Below is a small trained network, with its code and all its weights. Each question gives an input and a target symbol and asks what happens when units are switched off, that is, made to give their printed mean instead of their output.

import numpy as np


def w(rows, s, z=0):
    codes = np.array(rows[::2]) - 128.0
    scale = np.full(codes.shape[1], s)
    scale[-1] = z or s
    return codes * scale


def f(y):
    return y / 2 * (1 + np.tanh(0.7978845608 * (y + 0.044715 * y**3)))


def softmax(a):
    e = np.exp(a - a.max(-1, keepdims=True))
    return e / e.sum(-1, keepdims=True)


def log_softmax(a):
    a = a - a.max(-1, keepdims=True)
    return a - np.log(np.exp(a).sum(-1, keepdims=True))


def net(x, mask):
    ids = ['αβγδεζηλξπφ'.index(c) for c in x.split()]
    T = len(ids)
    res = E[ids] + P[:T]
    u = 0
    for l in range(3):
        q, k, v = (res @ M[l].T for M in (Q, K, V))
        z = softmax(np.where(np.tri(T) > 0, q @ k.T / 2**0.5, -1e9)) @ v
        res = res + np.where(mask[u], z, O[l][:, -1]) @ O[l][:, :-1]
        u += 1
        y = f(res @ A[l][:, :-1].T + A[l][:, -1])
        res = res + np.where(mask[u : u + 8], y, B[l][:, -1]) @ B[l][:, :-1]
        u += 8
    return log_softmax(res[-1] @ U[:, :-1].T + U[:, -1])


Q, K, V, O, A, B = {}, {}, {}, {}, {}, {}
E = w([
[194,158,75,79],'α',
[130,78,219,73],'β',
[92,148,77,171],'γ',
[138,94,145,145],'δ',
[91,177,54,125],'ε',
[25,139,95,141],'ζ',
[153,109,99,135],'η',
[182,84,145,213],'λ',
[59,253,119,151],'ξ',
[93,200,214,61],'π',
[121,18,115,143],'φ',
],0.018)
P = w([
[2,41,158,235],'0',
[219,166,183,80],'1',
[13,55,167,251],'2',
[192,156,156,81],'3',
[21,54,166,252],'4',
[140,152,44,68],'5',
],0.0068)
Q[0] = w([
[121,22,30,141],'0.h1',
[106,106,150,255],'0.h1',
],0.0049)
K[0] = w([
[67,113,96,54],'0.h1',
[58,34,255,165],'0.h1',
],0.0083)
V[0] = w([
[138,107,104,95],'0.h1',
[144,30,12,4],'0.h1',
],0.0038)
O[0] = w([
[39,174,155,3,97],'0.h1',
[144,102,116,135,1],'0.h1',
],0.014,0.0028)
A[0] = w([
[112,107,153,104,119],'0.n1',
[184,160,117,182,187],'0.n2',
[193,78,119,43,98],'0.n3',
[245,97,127,106,108],'0.n4',
[192,151,32,72,201],'0.n5',
[85,186,137,84,125],'0.n6',
[204,132,132,79,3],'0.n7',
[31,24,174,172,18],'0.n8',
],0.011,0.003)
B[0] = w([
[169,141,190,187,156],'0.n1',
[129,130,88,164,161],'0.n2',
[101,216,118,100,162],'0.n3',
[134,66,161,99,162],'0.n4',
[190,96,164,195,161],'0.n5',
[148,129,200,160,225],'0.n6',
[161,148,75,65,140],'0.n7',
[254,174,133,79,254],'0.n8',
],0.0097,0.0063)
Q[1] = w([
[103,233,157,99],'1.h1',
[90,77,254,133],'1.h1',
],0.0066)
K[1] = w([
[121,255,125,131],'1.h1',
[162,126,245,176],'1.h1',
],0.0047)
V[1] = w([
[181,61,253,186],'1.h1',
[177,245,178,214],'1.h1',
],0.0026)
O[1] = w([
[156,72,42,250,238],'1.h1',
[4,158,222,107,252],'1.h1',
],0.0042,0.0044)
A[1] = w([
[100,115,91,169,150],'1.n1',
[162,69,50,133,85],'1.n2',
[203,69,141,132,127],'1.n3',
[147,134,177,115,105],'1.n4',
[121,126,198,205,82],'1.n5',
[125,126,167,253,254],'1.n6',
[117,139,178,115,161],'1.n7',
[97,144,132,184,138],'1.n8',
],0.011,0.005)
B[1] = w([
[113,123,125,107,137],'1.n1',
[247,215,102,141,146],'1.n2',
[82,89,48,120,188],'1.n3',
[55,92,93,38,183],'1.n4',
[254,44,101,127,199],'1.n5',
[98,66,178,167,246],'1.n6',
[54,89,135,37,192],'1.n7',
[109,123,169,221,154],'1.n8',
],0.0056,0.013)
Q[2] = w([
[151,9,192,59],'2.h1',
[116,57,255,56],'2.h1',
],0.0083)
K[2] = w([
[130,56,91,251],'2.h1',
[125,102,84,211],'2.h1',
],0.013)
V[2] = w([
[153,156,66,252],'2.h1',
[105,134,43,191],'2.h1',
],0.0022)
O[2] = w([
[175,216,3,238,146],'2.h1',
[100,62,96,167,1],'2.h1',
],0.0058,0.00097)
A[2] = w([
[132,248,177,131,106],'2.n1',
[201,131,144,207,163],'2.n2',
[8,183,176,141,155],'2.n3',
[162,163,102,70,7],'2.n4',
[117,163,119,156,253],'2.n5',
[95,92,91,129,139],'2.n6',
[154,128,138,93,83],'2.n7',
[47,96,147,133,186],'2.n8',
],0.012,0.0049)
B[2] = w([
[240,140,168,138,169],'2.n1',
[84,208,161,138,255],'2.n2',
[193,154,23,197,251],'2.n3',
[114,194,70,232,144],'2.n4',
[65,67,93,2,155],'2.n5',
[250,78,21,136,127],'2.n6',
[135,152,66,91,159],'2.n7',
[67,135,95,112,215],'2.n8',
],0.0083,0.0092)
U = w([
[44,207,118,80,174],'α',
[140,101,105,151,129],'β',
[24,153,118,177,152],'γ',
[114,71,100,150,173],'δ',
[52,107,255,158,204],'ε',
[157,212,202,210,3],'ζ',
[190,157,72,145,29],'η',
[175,227,222,107,103],'λ',
[72,71,21,146,142],'ξ',
[208,7,95,120,153],'π',
[194,47,113,212,94],'φ',
],0.0087,0.0047)

Each question gives the input, a string of symbols that net reads in full, and the target symbol t.
The units are the heads (2 rows each of Q, K, V and O) and the neurons (one row each of A and B). Each row of codes is followed by its name. A weight is (code - 128) times the scale printed after its matrix; where a second scale follows, it is the last column's (O, A, B and U).
mask holds one flag per unit, layer by layer, with each layer's heads first. A switched-off unit (its flag False) gives its mean, the last column of its rows in O or B, instead of its output. The means were averaged over made-up inputs and are rounded, as every weight is.
A unit's drop is (log p(t) with every unit on - log p(t) with that unit switched off) / (log p(t) with every unit on - log p(t) with every unit switched off).
The circuit of an input: a set's keep is (log p(t) with only the set's units on - log p(t) with every unit switched off) / (log p(t) with every unit on - log p(t) with every unit switched off). Starting from the 12 units with the biggest drops (on a tie, the unit counted first), units are removed one at a time, each time the one whose removal leaves the highest keep (on an exact tie, the one counted first), for as long as the keep stays at least 0.8.
circuit, biggest first: the units of the circuit, biggest drop first
top k neurons: the k neurons with the biggest drops, biggest first
top k neurons in layer l: the k neurons of layer l with the biggest drops, biggest first
drop when u is switched off: that unit's drop, to one decimal
input ξ ε β π α, target ε: top 2 neurons in layer 0 : 0.n8, 0.n5
input π ξ β β β γ, target γ: circuit, biggest first : 0.n8, 1.n5
input ξ γ π ζ, target ξ: top 2 neurons : 0.n8, 2.n3
input π π β, target π: top 3 neurons : 0.n8, 2.n2, 0.n1
input ξ π η, target ε: top 3 neurons : 2.n3, 1.n7, 1.n4
input γ φ λ, target ζ: top 2 neurons : 2.n2, 1.n7
input λ ξ φ ε, target ε: top 2 neurons : 0.n5, 2.n3
input π π ζ ε β, target π: top 3 neurons : 0.n8, 2.n2, 1.n3
input β λ ε β φ, target η: top 3 neurons : 0.n8, 1.n3, 1.n2
input λ β π ξ φ, target η: top 2 neurons : 0.n8, 1.n3
input α β ξ β β ξ, target ζ: top neuron : 2.n3
input ε α δ β, target α: top 4 neurons : 0.n3, 0.n4, 1.n4, 1.n7
input π α λ ζ, target ξ: top 3 neurons in layer 2 : 2.n3, 2.n2, 2.n5
input β π η, target ε: drop when 0.n7 is switched off : 0.2
input ξ π ζ λ π ε, target ε: drop when 0.n5 is switched off : 0.8
input β π α, target ε: drop when 2.n4 is switched off : 0.0
input π π ξ η π γ, target γ: drop when 1.n7 is switched off : 0.3
